Here is a tiny trained network, its code and every weight. The questions are about switching its units off for an input and a target symbol, where a switched-off unit gives its printed mean instead of its output.

import numpy as np


def w(rows, s, z=0):
    codes = np.array(rows[::2]) - 128.0
    scale = np.full(codes.shape[1], s)
    scale[-1] = z or s
    return codes * scale


def softmax(a):
    e = np.exp(a - a.max(-1, keepdims=True))
    return e / e.sum(-1, keepdims=True)


def log_softmax(a):
    a = a - a.max(-1, keepdims=True)
    return a - np.log(np.exp(a).sum(-1, keepdims=True))


def net(x, mask):
    ids = ['Ξεζηθλφ'.index(c) for c in x.split()]
    T = len(ids)
    res = E[ids] + P[:T]
    u = 0
    for l in range(3):
        r = res
        for j in range(3):
            rows = slice(2 * j, 2 * j + 2)
            q, k, v = (r @ M[l][rows].T for M in (Q, K, V))
            z = softmax(np.where(np.tri(T) > 0, q @ k.T / 2**0.5, -1e9)) @ v
            o = O[l][rows]
            res = res + np.where(mask[u + j], z, o[:, -1]) @ o[:, :-1]
        u += 3
    return log_softmax(res[-1] @ U[:, :-1].T + U[:, -1])


Q, K, V, O = {}, {}, {}, {}
E = w([
[150,75,182],'Ξ',
[89,70,68],'ε',
[75,186,117],'ζ',
[109,128,185],'η',
[161,140,252],'θ',
[145,143,62],'λ',
[183,177,146],'φ',
],0.021)
P = w([
[254,124,81],'0',
[175,131,38],'1',
[145,126,42],'2',
[132,137,58],'3',
[114,133,80],'4',
[100,137,91],'5',
[90,143,103],'6',
[94,157,113],'7',
[74,165,118],'8',
[78,162,118],'9',
[91,136,98],'10',
],0.0068)
Q[0] = w([
[80,11,222],'L0H0',
[69,46,32],'L0H0',
[160,120,169],'L0H1',
[191,173,128],'L0H1',
[125,44,98],'L0H2',
[70,59,144],'L0H2',
],0.012)
K[0] = w([
[224,29,148],'L0H0',
[149,94,5],'L0H0',
[151,157,39],'L0H1',
[108,112,85],'L0H1',
[109,162,7],'L0H2',
[35,136,129],'L0H2',
],0.014)
V[0] = w([
[181,104,158],'L0H0',
[219,75,1],'L0H0',
[86,76,121],'L0H1',
[189,104,39],'L0H1',
[158,116,141],'L0H2',
[96,225,37],'L0H2',
],0.011)
O[0] = w([
[254,96,44,99],'L0H0',
[126,121,166,35],'L0H0',
[173,178,67,27],'L0H1',
[34,128,107,251],'L0H1',
[53,60,163,189],'L0H2',
[124,175,133,26],'L0H2',
],0.0084,0.0028)
Q[1] = w([
[194,113,212],'L1H0',
[127,184,175],'L1H0',
[40,107,176],'L1H1',
[201,205,161],'L1H1',
[13,238,64],'L1H2',
[2,249,42],'L1H2',
],0.0083)
K[1] = w([
[1,168,62],'L1H0',
[188,230,99],'L1H0',
[165,58,144],'L1H1',
[110,105,125],'L1H1',
[134,222,116],'L1H2',
[34,213,164],'L1H2',
],0.011)
V[1] = w([
[85,84,184],'L1H0',
[91,213,86],'L1H0',
[102,2,92],'L1H1',
[103,82,74],'L1H1',
[95,117,140],'L1H2',
[198,92,98],'L1H2',
],0.009)
O[1] = w([
[86,124,254,188],'L1H0',
[26,197,131,42],'L1H0',
[116,48,127,246],'L1H1',
[87,74,112,160],'L1H1',
[124,81,132,190],'L1H2',
[117,150,20,3],'L1H2',
],0.0082,0.0034)
Q[2] = w([
[148,141,255],'L2H0',
[145,129,235],'L2H0',
[176,191,124],'L2H1',
[122,189,116],'L2H1',
[61,24,132],'L2H2',
[151,69,220],'L2H2',
],0.0077)
K[2] = w([
[243,142,114],'L2H0',
[177,16,100],'L2H0',
[162,206,100],'L2H1',
[243,204,124],'L2H1',
[2,188,120],'L2H2',
[164,106,170],'L2H2',
],0.0083)
V[2] = w([
[61,161,127],'L2H0',
[85,140,101],'L2H0',
[177,204,86],'L2H1',
[179,8,133],'L2H1',
[79,71,71],'L2H2',
[57,155,131],'L2H2',
],0.013)
O[2] = w([
[140,61,174,51],'L2H0',
[254,179,163,91],'L2H0',
[67,148,7,6],'L2H1',
[118,219,147,244],'L2H1',
[230,113,65,162],'L2H2',
[185,123,160,148],'L2H2',
],0.0059,0.013)
U = w([
[205,246,122,2],'Ξ',
[211,121,91,190],'ε',
[137,3,62,159],'ζ',
[97,136,69,122],'η',
[115,172,47,178],'θ',
[170,78,134,44],'λ',
[53,155,178,178],'φ',
],0.0071,0.006)

Each question gives the input, a string of symbols that net reads in full, and the target symbol t.
The units are the heads (2 rows each of Q, K, V and O). Each row of codes is followed by its name. A weight is (code - 128) times the scale printed after its matrix; where a second scale follows, it is the last column's (O and U).
mask holds one flag per head, layer by layer. A switched-off head (its flag False) gives its mean, the last column of its rows in O, instead of its output. The means were averaged over made-up inputs and are rounded, as every weight is.
A unit's drop is (log p(t) with every unit on - log p(t) with that unit switched off) / (log p(t) with every unit on - log p(t) with every unit switched off).
The circuit of an input: a set's keep is (log p(t) with only the set's units on - log p(t) with every unit switched off) / (log p(t) with every unit on - log p(t) with every unit switched off). Starting from all 9 units, units are removed one at a time, each time the one whose removal leaves the highest keep (on an exact tie, the one counted first), for as long as the keep stays at least 0.8.
units of the circuit, in order: the units of the circuit, biggest drop first
most important unit: the unit with the biggest drop
which heads matter: for each layer, one digit per head in row order, 1 if its drop is at least 0.15 and else 0, layers parted by /
drop of u: that unit's drop, to one decimal
input ζ ε φ θ θ η Ξ λ, target ζ: units of the circuit, in order -> (L2H1, L1H0, L0H1, L0H2)
input ε ε θ φ φ λ φ, target ε: most important unit -> L0H2
input Ξ η φ, target θ: which heads matter -> 110 / 001 / 011
input θ ε φ ε θ, target θ: units of the circuit, in order -> (L0H0, L2H1, L1H2)
input ζ λ ζ φ λ, target ζ: units of the circuit, in order -> (L2H1, L1H0)
input Ξ ζ Ξ φ φ ζ θ, target Ξ: which heads matter -> 101 / 111 / 010
input Ξ Ξ η, target Ξ: units of the circuit, in order -> (L2H1, L0H0, L1H0)
input Ξ θ θ, target Ξ: which heads matter -> 101 / 110 / 010
input θ φ θ ε Ξ θ η λ η, target θ: which heads matter -> 110 / 101 / 010
input Ξ ε θ ε ε, target ε: which heads matter -> 010 / 011 / 011
input ζ θ Ξ θ ε ε ζ Ξ, target ζ: which heads matter -> 111 / 111 / 110
input φ φ λ, target φ: units of the circuit, in order -> (L0H0, L2H2)
input η φ ε λ λ φ, target θ: units of the circuit, in order -> (L2H1, L1H0, L1H2)
input φ φ λ ζ λ, target φ: units of the circuit, in order -> (L1H2, L0H0)
input ε λ θ, target ε: most important unit -> L2H2
input Ξ φ ε λ ε φ θ λ θ Ξ, target Ξ: which heads matter -> 101 / 111 / 010
input Ξ η η, target Ξ: units of the circuit, in order -> (L2H1, L0H2, L0H0, L1H0)
input Ξ ε ε ε φ λ λ Ξ λ λ, target Ξ: units of the circuit, in order -> (L2H1, L1H1, L1H0, L0H2)
input ζ Ξ η ε, target φ: which heads matter -> 100 / 011 / 001
input ζ λ η η, target ζ: most important unit -> L2H1
input φ θ ζ φ λ ε λ ε ε, target φ: which heads matter -> 110 / 100 / 000
input ζ ε φ η ε Ξ θ, target ζ: drop of L1H0 -> 0.2
input ζ η Ξ ε λ ε ε φ λ θ φ, target ζ: drop of L2H0 -> 0.1
